Below is a small trained network, with its code and all its weights. Each question gives an input and a target symbol and asks what happens when units are switched off, that is, made to give their printed mean instead of their output.

import numpy as np


def w(rows, s, z=0):
    codes = np.array(rows[::2]) - 128.0
    scale = np.full(codes.shape[1], s)
    scale[-1] = z or s
    return codes * scale


def norm(h):
    return h / np.sqrt((h * h).mean(-1, keepdims=True) + 1e-5)


def f(y):
    return np.maximum(y, 0)


def softmax(a):
    e = np.exp(a - a.max(-1, keepdims=True))
    return e / e.sum(-1, keepdims=True)


def log_softmax(a):
    a = a - a.max(-1, keepdims=True)
    return a - np.log(np.exp(a).sum(-1, keepdims=True))


def net(x, mask):
    ids = ['βγεηθμξπσψ'.index(c) for c in x.split()]
    T = len(ids)
    res = E[ids] + P[:T]
    u = 0
    for l in range(2):
        q, k, v = (norm(res) @ M[l].T for M in (Q, K, V))
        z = softmax(np.where(np.tri(T) > 0, q @ k.T / 4**0.5, -1e9)) @ v
        res = res + np.where(mask[u], z, O[l][:, -1]) @ O[l][:, :-1]
        u += 1
        y = f(norm(res) @ A[l][:, :-1].T + A[l][:, -1])
        res = res + np.where(mask[u : u + 12], y, B[l][:, -1]) @ B[l][:, :-1]
        u += 12
    return log_softmax(norm(res)[-1] @ U[:, :-1].T + U[:, -1])


Q, K, V, O, A, B = {}, {}, {}, {}, {}, {}
E = w([
[203,172,134],'β',
[206,173,138],'γ',
[203,171,134],'ε',
[118,187,129],'η',
[204,172,136],'θ',
[98,201,153],'μ',
[73,184,140],'ξ',
[147,130,81],'π',
[9,15,181],'σ',
[149,71,107],'ψ',
],0.012)
P = w([
[155,252,147],'0',
[199,195,155],'1',
[186,167,158],'2',
[178,140,163],'3',
[142,131,166],'4',
[78,137,188],'5',
[68,139,197],'6',
[74,131,217],'7',
],0.0039)
Q[0] = w([
[131,112,102],'L0H1',
[132,82,181],'L0H1',
[135,247,121],'L0H1',
[135,179,109],'L0H1',
],0.011)
K[0] = w([
[180,167,106],'L0H1',
[90,254,199],'L0H1',
[37,7,33],'L0H1',
[84,58,61],'L0H1',
],0.0056)
V[0] = w([
[104,77,40],'L0H1',
[99,78,100],'L0H1',
[123,145,242],'L0H1',
[124,113,255],'L0H1',
],0.0071)
O[0] = w([
[172,80,62,4],'L0H1',
[133,2,93,21],'L0H1',
[112,176,242,189],'L0H1',
[113,119,214,143],'L0H1',
],0.0058,0.0029)
A[0] = w([
[162,68,81,130],'L0N1',
[53,155,70,125],'L0N2',
[166,36,105,105],'L0N3',
[99,78,159,111],'L0N4',
[16,189,142,125],'L0N5',
[189,49,109,111],'L0N6',
[189,112,183,122],'L0N7',
[92,182,166,127],'L0N8',
[141,94,145,5],'L0N9',
[77,2,140,119],'L0N10',
[84,37,155,109],'L0N11',
[138,45,107,93],'L0N12',
],0.0099,0.018)
B[0] = w([
[133,153,231,152],'L0N1',
[221,90,116,157],'L0N2',
[200,82,198,135],'L0N3',
[75,151,98,142],'L0N4',
[244,70,151,251],'L0N5',
[253,70,208,137],'L0N6',
[143,50,137,180],'L0N7',
[165,122,103,254],'L0N8',
[187,12,232,128],'L0N9',
[79,207,191,153],'L0N10',
[51,219,109,147],'L0N11',
[213,2,154,129],'L0N12',
],0.0077,0.0055)
Q[1] = w([
[112,183,1],'L1H1',
[114,96,64],'L1H1',
[86,119,83],'L1H1',
[88,157,23],'L1H1',
],0.0099)
K[1] = w([
[151,243,17],'L1H1',
[94,214,40],'L1H1',
[181,222,67],'L1H1',
[164,240,3],'L1H1',
],0.0077)
V[1] = w([
[135,56,161],'L1H1',
[71,189,122],'L1H1',
[220,64,153],'L1H1',
[59,254,138],'L1H1',
],0.0085)
O[1] = w([
[204,155,146,139],'L1H1',
[63,80,110,82],'L1H1',
[180,189,138,253],'L1H1',
[7,84,82,141],'L1H1',
],0.011,0.0041)
A[1] = w([
[180,112,56,127],'L1N1',
[103,116,77,37],'L1N2',
[73,82,133,103],'L1N3',
[86,139,146,154],'L1N4',
[51,53,142,127],'L1N5',
[66,127,181,121],'L1N6',
[112,33,159,145],'L1N7',
[113,108,117,12],'L1N8',
[132,4,107,142],'L1N9',
[142,135,150,163],'L1N10',
[144,80,140,4],'L1N11',
[110,96,148,8],'L1N12',
],0.016)
B[1] = w([
[197,45,115,169],'L1N1',
[59,189,124,128],'L1N2',
[121,66,146,144],'L1N3',
[144,103,100,177],'L1N4',
[41,55,94,162],'L1N5',
[177,79,177,169],'L1N6',
[50,65,77,167],'L1N7',
[175,146,99,128],'L1N8',
[35,38,176,155],'L1N9',
[94,108,114,254],'L1N10',
[151,168,122,128],'L1N11',
[251,162,164,128],'L1N12',
],0.016,0.008)
U = w([
[94,144,88,82],'β',
[118,165,119,154],'γ',
[100,157,92,163],'ε',
[124,176,109,156],'η',
[81,173,117,162],'θ',
[112,105,252,36],'μ',
[117,191,199,45],'ξ',
[184,70,11,90],'π',
[51,69,109,254],'σ',
[158,143,138,10],'ψ',
],0.013,0.004)

Each question gives the input, a string of symbols that net reads in full, and the target symbol t.
The units are the heads (4 rows each of Q, K, V and O) and the neurons (one row each of A and B). Each row of codes is followed by its name. A weight is (code - 128) times the scale printed after its matrix; where a second scale follows, it is the last column's (O, A, B and U).
mask holds one flag per unit, layer by layer, with each layer's heads first. A switched-off unit (its flag False) gives its mean, the last column of its rows in O or B, instead of its output. The means were averaged over made-up inputs and are rounded, as every weight is.
A unit's drop is (log p(t) with every unit on - log p(t) with that unit switched off) / (log p(t) with every unit on - log p(t) with every unit switched off).
The circuit of an input: a set's keep is (log p(t) with only the set's units on - log p(t) with every unit switched off) / (log p(t) with every unit on - log p(t) with every unit switched off). Starting from the 12 units with the biggest drops (on a tie, the unit counted first), units are removed one at a time, each time the one whose removal leaves the highest keep (on an exact tie, the one counted first), for as long as the keep stays at least 0.8.
units of the circuit, in order: the units of the circuit, biggest drop first
k most important neurons: the k neurons with the biggest drops, biggest first
top k neurons in layer l: the k neurons of layer l with the biggest drops, biggest first
drop of u: that unit's drop, to one decimal
input μ μ σ μ ξ ξ σ ψ, target μ: units of the circuit, in order	[L1H1 L0H1]
input μ β η η β, target ξ: top 3 neurons in layer 0	[L0N11 L0N10 L0N8]
input π μ π π ξ, target π: units of the circuit, in order	[L0H1]
input ξ σ π β, target σ: top 3 neurons in layer 0	[L0N7 L0N11 L0N5]
input μ ε μ ε, target μ: top 4 neurons in layer 0	[L0N2 L0N5 L0N6 L0N7]
input β μ μ θ, target μ: units of the circuit, in order	[L0H1 L1H1 L1N7 L1N5]
input θ ξ γ θ, target ξ: top 3 neurons in layer 1	[L1N7 L1N1 L1N5]
input β μ θ β, target μ: top 3 neurons in layer 0	[L0N2 L0N6 L0N5]
input μ θ μ μ γ, target μ: 2 most important neurons	[L0N2 L0N7]
input ψ β β η, target π: 2 most important neurons	[L0N2 L0N5]
input μ μ γ, target μ: 3 most important neurons	[L0N2 L1N7 L1N5]
input ε σ β θ σ ε, target σ: top 2 neurons in layer 0	[L0N5 L0N11]
input ε μ ξ μ ψ β σ, target μ: 2 most important neurons	[L0N7 L0N10]
input ξ ξ η μ, target ξ: top 2 neurons in layer 0	[L0N5 L0N8]
input β σ π, target σ: 2 most important neurons	[L0N11 L0N10]
input μ μ θ, target μ: top 3 neurons in layer 0	[L0N2 L0N7 L0N5]
input ξ ξ θ ξ μ π μ, target π: most important neuron	[L1N1]
input η μ γ β ε μ ξ η, target ξ: 2 most important neurons	[L0N5 L1N1]
input μ σ γ ε μ σ γ, target σ: drop of L0N11	0.2
input η π σ θ, target σ: drop of L1H1	1.4
